In the rows, zero is written as 128.
Facts:
[<843>,<49>,<1142>,<1495>,<63>,<687>,<365>,<851>,<278>,<909>,<16>,<101>,<401>,<1246>,<959>,<1614>,<38>,<1371>,<1447>,<1247>,<1559>,<382>,<1566>,<1734>,<1054>,<1622>,<1455>,<6>,<84>,<992>,<1473>,<984>,<502>,<1659>,<720>,<1018>,<1724>,<115>,<1775>,<1301>,<737>,<1240>,<175>,<1408>,<905>,<295>,<948>,<814>,<1235>,<1400>,<1212>,<351>,<669>,<483>,<422>] ρ sunal
[<473>,<960>,<532>,<1731>,<1425>,<366>,<1538>,<164>,<1665>,<571>,<71>,<126>,<952>,<1713>,<1193>,<1589>,<576>,<468>,<695>,<1413>,<1710>,<842>,<152>,<1046>,<682>,<530>,<1620>,<995>,<503>,<1621>,<901>,<976>,<456>,<929>,<138>,<1735>,<733>,<248>,<1065>,<1179>,<1439>,<1200>,<633>,<1344>,<252>,<155>,<1722>,<465>,<830>,<22>,<1113>,<398>,<170>,<289>,<1773>,<670>,<66>,<847>,<37>,<722>,<194>,<1279>,<730>,<153>,<1398>,<1552>,<2>,<1585>,<1756>,<860>,<1401>,<1754>,<1264>,<423>,<969>,<1360>,<1346>,<1157>,<1092>,<1076>,<452>,<915>,<242>,<727>,<1560>,<793>,<1027>,<590>,<1052>,<592>,<123>,<443>,<1390>,<1098>,<1366>,<1638>,<1249>,<149>,<1669>,<1764>,<333>,<717>,<186>,<1356>,<1567>,<74>,<517>,<1592>,<635>,<827>,<1131>,<247>,<601>] ρ brebim
Δ <123> <- <843>,<992>,<1473>
Δ <186> <- <843>,<1246>,<929>,<66>,<1249>
Δ <1390> <- <843>
Δ <1398> <- <49>,<1713>
Δ <423> <- <49>,<101>,<1447>
Δ <730> <- <49>,<992>,<1764>
Δ <152> <- <532>
Δ <960> <- <1425>,<382>,<37>
Δ <194> <- <1425>,<37>,<1076>
Δ <590> <- <1425>
Δ <1592> <- <1425>,<164>,<1157>
Δ <248> <- <365>
Δ <1620> <- <365>,<1665>
Δ <74> <- <909>,<443>,<1638>
Δ <517> <- <909>,<101>
Δ <38> <- <909>,<1439>
Δ <398> <- <164>
Δ <1567> <- <164>,<984>
Δ <670> <- <164>
Δ <1264> <- <164>
Δ <1065> <- <164>
Δ <847> <- <1665>,<66>,<483>
Δ <401> <- <71>,<737>,<1360>
Δ <814> <- <71>
Δ <1735> <- <71>,<1193>,<633>,<1027>
Δ <733> <- <71>,<1301>,<1052>,<1249>
Δ <1552> <- <71>,<6>,<860>
Δ <576> <- <71>,<1659>,<948>
Δ <465> <- <101>
Δ <1724> <- <101>,<1018>
Δ <1585> <- <101>
Δ <669> <- <101>
Δ <1413> <- <1193>,<6>
Δ <1756> <- <1193>,<1659>
Δ <1538> <- <1193>,<422>
Δ <247> <- <1193>,<633>
Δ <793> <- <1193>
Δ <22> <- <1589>,<929>,<1734>,<969>,<635>
Δ <1559> <- <1589>,<153>
Δ <1054> <- <468>,<860>
Δ <1371> <- <468>
Δ <1773> <- <468>,<948>
Δ <727> <- <682>,<969>
Δ <16> <- <456>
Δ <1046> <- <1247>,<1018>
Δ <1722> <- <1247>,<1734>
Δ <503> <- <1439>,<984>
Δ <1142> <- <1439>
Δ <722> <- <1439>
Δ <1775> <- <1439>,<1346>
Δ <1240> <- <1439>
Δ <851> <- <382>,<1669>
Δ <1179> <- <633>
Δ <1710> <- <1734>,<860>
Δ <1408> <- <1734>,<1638>
Δ <717> <- <1344>,<592>,<1764>
Δ <959> <- <1344>,<969>,<1157>
Δ <1356> <- <252>
Δ <502> <- <1455>,<452>
Δ <1560> <- <6>,<483>,<601>
Δ <1495> <- <84>,<1076>
Δ <905> <- <992>
Δ <976> <- <992>,<1301>,<1669>
Δ <295> <- <1473>
Δ <1092> <- <1473>,<720>
Δ <63> <- <1473>,<860>
Δ <1400> <- <1473>,<915>,<1669>
Δ <155> <- <66>,<720>,<1346>,<1669>
Δ <170> <- <66>
Δ <995> <- <66>
Δ <351> <- <66>
Δ <1200> <- <984>,<737>
Δ <138> <- <984>
Δ <952> <- <153>
Δ <1235> <- <1659>,<1249>
Δ <175> <- <720>
Δ <289> <- <1018>,<1346>
Δ <115> <- <1018>,<443>
Δ <278> <- <860>
Δ <1131> <- <860>
Δ <2> <- <737>
Δ <242> <- <969>
Δ <695> <- <1360>
Δ <1566> <- <1360>
Δ <1401> <- <1360>
Δ <366> <- <1157>
Δ <1621> <- <452>,<915>,<422>
Δ <1754> <- <452>
Δ <1212> <- <915>
Δ <530> <- <1052>,<483>
Δ <473> <- <1052>
Δ <687> <- <592>
Δ <1366> <- <443>
Δ <842> <- <948>,<1669>
Δ <1731> <- <1249>
Δ <901> <- <149>
Δ <571> <- <149>
Δ <830> <- <483>,<635>
Δ <1622> <- <483>
Δ <1113> <- <827>
Δ <333> <- <827>
Δ <1098> <- <422>
Δ <1279> <- <422>
ζ bretun <- <843>,<473>,<960>,<1538>,<101>,<530>,<1247>,<1065>,<1559>,<66>,<502>,<1398>,<1756>,<860>,<423>,<175>,<1052>,<592>,<1764>,<517>
ζ tople <- <49>,<1731>,<687>,<851>,<366>,<164>,<952>,<1193>,<576>,<695>,<995>,<733>,<1439>,<155>,<465>,<6>,<984>,<194>,<1279>,<153>,<1659>,<2>,<1018>,<1754>,<1240>,<969>,<1408>,<1092>,<915>,<1560>,<793>,<1027>,<443>,<1098>,<1400>,<1249>,<351>,<1669>,<186>,<669>,<635>,<827>
ζ drira <- <532>,<1142>,<1425>,<1495>,<63>,<365>,<909>,<1665>,<571>,<16>,<71>,<126>,<1713>,<401>,<1589>,<468>,<1413>,<1246>,<842>,<152>,<1046>,<682>,<959>,<1620>,<503>,<1621>,<1614>,<901>,<38>,<976>,<456>,<929>,<138>,<1447>,<1735>,<248>,<382>,<1200>,<633>,<1566>,<1734>,<1054>,<1344>,<252>,<1622>,<84>,<830>,<22>,<992>,<1113>,<398>,<289>,<1473>,<1773>,<670>,<847>,<37>,<722>,<730>,<720>,<1724>,<1585>,<115>,<1775>,<1301>,<1401>,<737>,<1264>,<1360>,<1346>,<1076>,<452>,<242>,<727>,<905>,<295>,<590>,<123>,<1390>,<814>,<1366>,<1638>,<1235>,<1212>,<149>,<333>,<717>,<1356>,<1567>,<1592>,<483>,<1131>,<247>,<422>,<601>
ζ brulim <- <278>,<1710>,<1371>,<1179>,<1455>,<1722>,<170>,<1552>,<1157>,<948>,<74>

Known rows:
<126>: [158 127 143 140 113 128 125 119 141 134 153 134  94 131  97 119 122 115
 106 134 124 138 123 104 143 130 133 133]
<468>: [158 112 115 219 147 129  92 131 149 114 140 127  95 129 107 133 126 131
 126 152 155 115 145 147 133 144 159 127]
<155>: [160 162 146 129  99 127  84 144 122 113 138 171 157 129 123 144 145 140
  88 157  99 115 133  88 151 127  92 122]
<1722>: [131 179 129 151  93 118 112 164 136 100 184 145 119  99 121 132 102 132
 109 123 117 152 122  97 115 120 144 142]
<1773>: [157 137 158 176 127 136  93 150 133  96 160 152 134 123 136 161 150 131
 121 137 136 154 155  94 133 127 137 121]
<530>: [136 121 128 135 113 107 102 116 125 138 184 152 141 135 147 133 121 117
  98 155  97 169 145  80 128 147 115 140]
<242>: [131 144 150 131  78 112 134 123 143  91 153 135 120 129 114 107  59 129
 114 126 104 140 144 109 129 141 154 143]
<1092>: [157 150 148 150 109 134  95 161 139 109 115 153 149 138 126 141 140 129
  94 148 110 117 149  81 150 121 122 135]
<1131>: [143 129 147 194 116 140  84 155 145 104 161 140 134 120 119 145 130 136
 121 136 133 140 169 102 113 126 150 138]
<901>: [148 130 173 134 121 130 127 127 146 134 155 139  80 133  95 141 129 119
 118 125 120 151 123  95 138 110 117 136]
<365>: [ 60  93  75  88 179 126 129 108 116 183  87  71 116 159 132 133 139 131
 132 120 113 116 142 171  91 141  94 137]
<669>: [ 57 164 109  58 164 120 146 145 117 149  80 102 146  94 142 130 171 121
 154  61 151 130 121 155 125 106 118 140]
<1614>: [ 72 117 117  79 161 131 153 137 118 145  82  81 127 149 141 147 134 133
 160  90 133 125 136 166  91 110 107 119]
<1566>: [ 73  91 164  80 145 123 144 126 117 144  94  98 136 128 166 167 161 140
 185  89 161 133 121 170  74  91  89 107]
<909>: [ 64 136  66  90 151 133 142 134 110 147  89  78 127  93 122 117 153 147
 157  86 164  86  91 199 105 116 121 152]
<63>: [ 74 130 131 118 158 148 104 181 127 122  63  97 178 137 154 166 149 155
 161  88 136 127 181 148  77 100 114 121]
<984>: [ 90  60 109  85 141 146 137  83  96 138  87  74 142 120 119 117 141 160
 167 101 157  66  99 216 105 121 117 124]
<720>: [ 85 122  76 111 166 132 126 133 124 149  37  91 155 155 136 139 144 153
 139 129 145  72 124 196 115 128  98 114]
<295>: [ 80 130 117 106 157 144 116 170 127 132  47 104 178 152 150 157 149 150
 154 104 128 111 161 149 100 107 104 114]

Rows:
No name comes twice in this set of rows, the named rows included.
[145 136  96 171  83  92 132 115 152 123 137 152 113 145 129 102  76 137
  99 171 122 123 110 137 121 154 133 131] | <929>
[141  93  99 169 138 126 104 106 126 143 171 131 118 129 131 111 113 115
 107 163 120 142 142 103 124 162 139 149] | <601>
[167  78 146 184 115 107 129  80 148 137 152 144  78 127 119 117 136 124
 137 166 179 117  90 143 125 124 139 126] | <1360>
[ 78 136 113  78 147 135 122 157 115 138  61 102 174 152 153 159 154 148
 145 109 118 100 146 159 109 115  85 112] | <175>
[ 86 124 105  76 180 147 166 139 104 139  92  78 107 155 125 165 133 131
 158  98 124 117 123 210 131 139 116  88] | <84>
[143 133 130 156  91 111 142 109 145 114 144 133 106 134 103 100  70 120
 117 141 118 123 124 128 132 153 160 140] | <682>
[164 150 157 158 113 126 105 152 139 110 140 165 153 130 137 155 146 130
 106 148 128 133 146 105 155 128 123 111] | <842>
[ 54 143 129  68 123 119 154 156 125 115  95  92 138 146 154 151  93 145
 162  84 113 146 139 157  51 106 106 125] | <1559>
[ 54 125 154  51 118 121 156 139 115 105  76  85 164 133 146 131  91 137
 171  69  98 147 164 159 103 125 134 122] | <959>
[ 59 100  88  81 153 124 123 128 112 161 111  88 162 149 165 146 123 137
 137 104  97 154 156 138  80 132  93 135] | <1622>
[159 119  74 160 121  98 108  84 146 146 125 149 110 155 121 108 122 133
  76 197 118  96 102 139 148 165 110 133] | <66>

The same nodes again, as new rows of numbers:
Known rows:
<248>: [146 111 121 103 156 124 113 147 131 130 118 148 105 134 118  96 104 114
 129 143 127 104 108 103 107 131 113 135 132 160 104 126]
<847>: [123 104 126 115 163 133 108 145 133 129 145 168 121 131 105  92  99 110
 114 161 120 126 122  95 114 139 142 120 139 164  88 125]
<1754>: [122 109 119 107 155 131 108 143 126 109 127 151 111 127 108  89  99 118
 125 142 119 123 124 113 119 146 132 125 137 169  82 119]
<901>: [139 147 133 105 119 125 119 145 128 147 117 143 105 126 107  89  98 143
 121 134 134 117 118 117 119 159 118 127 129 165  83 128]
<74>: [150 132 131 102 121 121 100 126 109 149 115 160 116 129  99  86  94 158
 125 126 127 106 126 125 118 171 117 136 127 165  78 131]
<175>: [118 107 114 126 151 131 112 128 137 123 156 138 114 127 116  88  96 120
 127 146 101 118 124 119 120 155 127 107 133 171  83 116]
<576>: [136 155 132 101 142 125 115 145 127 135 112 131 106 128 105  92  93 139
 124 130 140 117 118 118 125 158 112 120 129 165  85 122]
<1713>: [142  95 124 102 186 113 111 144 163 102 126 133 104 142 103  79 112 183
 122 128  91  79 128  92 122 120 109 120 144 149 102 136]
<1018>: [118 101 116 130 181 119  88 115 140 125 158 129 118 133 101  79  94 169
 125 128  89  90 152 107 137 145 128 103 140 166  77 128]
<1301>: [118 145 129 132 165 115 107 148 155 158 135  78  94 137 104  86  98 188
 117 126 129 101 134 100 152 147 107  88 136 164  82 125]
<737>: [124 162 131 124 157 116 112 127 150 152 148  99 104 130 106  85  92 179
 123 120 116  89 142 109 141 147 115  95 133 165  80 129]
<1592>: [119 135 120 104 135 134 126 140 143  96 145 137 109 123 108  84 103 108
 122 141 111 118 123 108 113 140 132 128 140 165  93 116]
<1398>: [126  86 123  97 165 129 117 140 153  83 141 169 119 130 101  78 106 148
 118 146  77 118 120 117 113 149 125 116 141 160  88 123]
<1622>: [142 115 118 122 164 124 119 129 142 141 149 138 110 134 126  96  98 105
 131 148 109 100 108 109 108 137 110 115 128 164 107 125]
<929>: [145  76 121 129 221  97 117 141  83  92  82  51  82 119 108  76 114 157
  94 155 201  86 125  64 145 121 123 146 136 153  91 156]
<909>: [121  99 115 127 180 117  84 105 137 116 158 135 125 132  98  77  93 173
 126 125  79  84 155 111 134 149 126 105 139 164  79 129]
<1439>: [141 114 120 112 174 113  94 144 135 133 114 125 102 140 107  89 104 161
 130 124 125  80 134  89 126 121 117 131 140 157  97 133]
<722>: [148 111 119 104 157 123 111 145 127 122 113 145 105 133 117  94 104 115
 132 142 125 102 108 107 109 134 112 136 133 161 104 124]
<682>: [136 123 123 108 181 112 118 146 136 113 115 107  93 132 116  87 105 158
 129 128 132  81 133  89 124 112 121 130 139 159  93 139]

Rows:
No name comes twice in this set of rows, the named rows included.
[154  98 122 108 190 110 135 127  85  92  98 117  95 113 124  88 101 112
 119 154 163  97 114 102 107 131 127 153 124 163  87 150] | <22>
[130 107 135 111 155 115 126 132 193 112 161 132 107 141  99  64 112 248
 113 124  43  86 134 118 131 157 103  85 141 154  79 142] | <49>
[134 175 131  82 180 121 120 131 131 103 106 115 108 119 103  92  83 125
 132 123 145 112 121 133 130 151  99 110 127 165  93 113] | <1735>
[137 140 133 131 170 104 119 103 105 136 136  91 102 114 108  77  89 185
 114 127 140  80 150 110 135 154 131 117 124 168  63 155] | <1734>
[131  76 123  94 168 128 113 134 154  76 141 180 124 132  97  75 108 153
 118 146  66 115 121 119 111 154 119 117 141 156  90 125] | <423>
[104  86 115 131 177 122 113 151 177 104 150 103  96 138 109  75 112 193
 117 133  81 105 138 101 143 137 121  85 149 164  76 123] | <992>
[109  99 123  96 151 132 154 172 178  71 131 144  89 127 122  82 115 158
 125 144  82 131 119 118 109 133 129 108 142 169  70 125] | <717>

The same nodes again, as new rows of numbers:
Known rows:
<1638>: [121 157 139 147 132 145 123 146  78 127 146 133 136 119 130]
<687>: [121 122 131 126 129 115 116 129 119 146 123 127 116 131 133]
<960>: [124 114 132 138 134 106 125 123 156 127 135 120 132 124 146]
<1585>: [129 125 135 127 150 122 113 124 138 132 139 126 122 122 141]
<1360>: [134 133 136 133 129 127 103 131 123 134 137 142 149 123 134]
<465>: [128 125 135 126 153 124 114 123 137 131 138 125 123 123 139]
<366>: [126 123 133 128 140 116 110 127 154 139 135 128 122 122 139]
<952>: [126 129 133 128 143 117 112 123 145 134 141 126 124 125 140]
<532>: [127 127 135 131 135 131 105 136 134 130 132 140 145 124 128]
<1092>: [120 120 131 121 127 116 111 131 157 132 131 125 121 125 149]
<1249>: [158 121 145 133  97 108  99 144 113 102 117 141 159  95 119]
<909>: [118 150 139 143 123 148 132 148  39 126 129 129 129 131 128]
<860>: [132 136 134 131 126 130 105 123 149 131 137 140 146 133 133]
<1735>: [122 115 147 130 133 126  94 104 123 137 146 132 133 130 160]
<635>: [116 163 138 131 116 114 113  97 138 123 177 137 141 119 111]
<571>: [126 126 134 127 145 120 111 126 148 134 135 125 123 124 141]
<6>: [136 123 138 132 113 147 110  94 177 124 100 145 143 160 118]
<1754>: [128 132 133 126 162 116 106 137 145 138 137 124 125 126 137]
<2>: [130 127 134 128 145 118 110 127 150 134 138 126 125 124 142]

Rows:
No name comes twice in this set of rows, the named rows included.
[122 133 133 133 119 129 117 136  95 134 125 136 137 136 128] | <984>
[116 116 130 137  99 103 132 133  98 126 117 128 145 138 139] | <382>
[123 118 122 113  84 107 106 155 156 131 113 140 146 126 161] | <1669>
[125 122 136 138 145 112 130 124 101 128 126 118 122 136 132] | <1495>
[139 126 129 120 125 109 112 134 152 141 129 130 130 121 152] | <976>
[129 104 141 121  92 109 105 148  74  95 108 134 141 107 109] | <843>
[131  97 122 116 145 139  90 137 145 164 121 164 148 113 110] | <1764>
[151 131 145 137 104 125  93 115 128 137 136 149 164 130 150] | <71>
[132 138 138 133 118 127 116 133  86 139 125 136 142 136 130] | <737>
[116 123 130 114 105 112 111 151 103 131 112 135 138 133 137] | <1473>
[109 157 131 130 116 108 104 115 142 148 171 147 140 112 111] | <969>

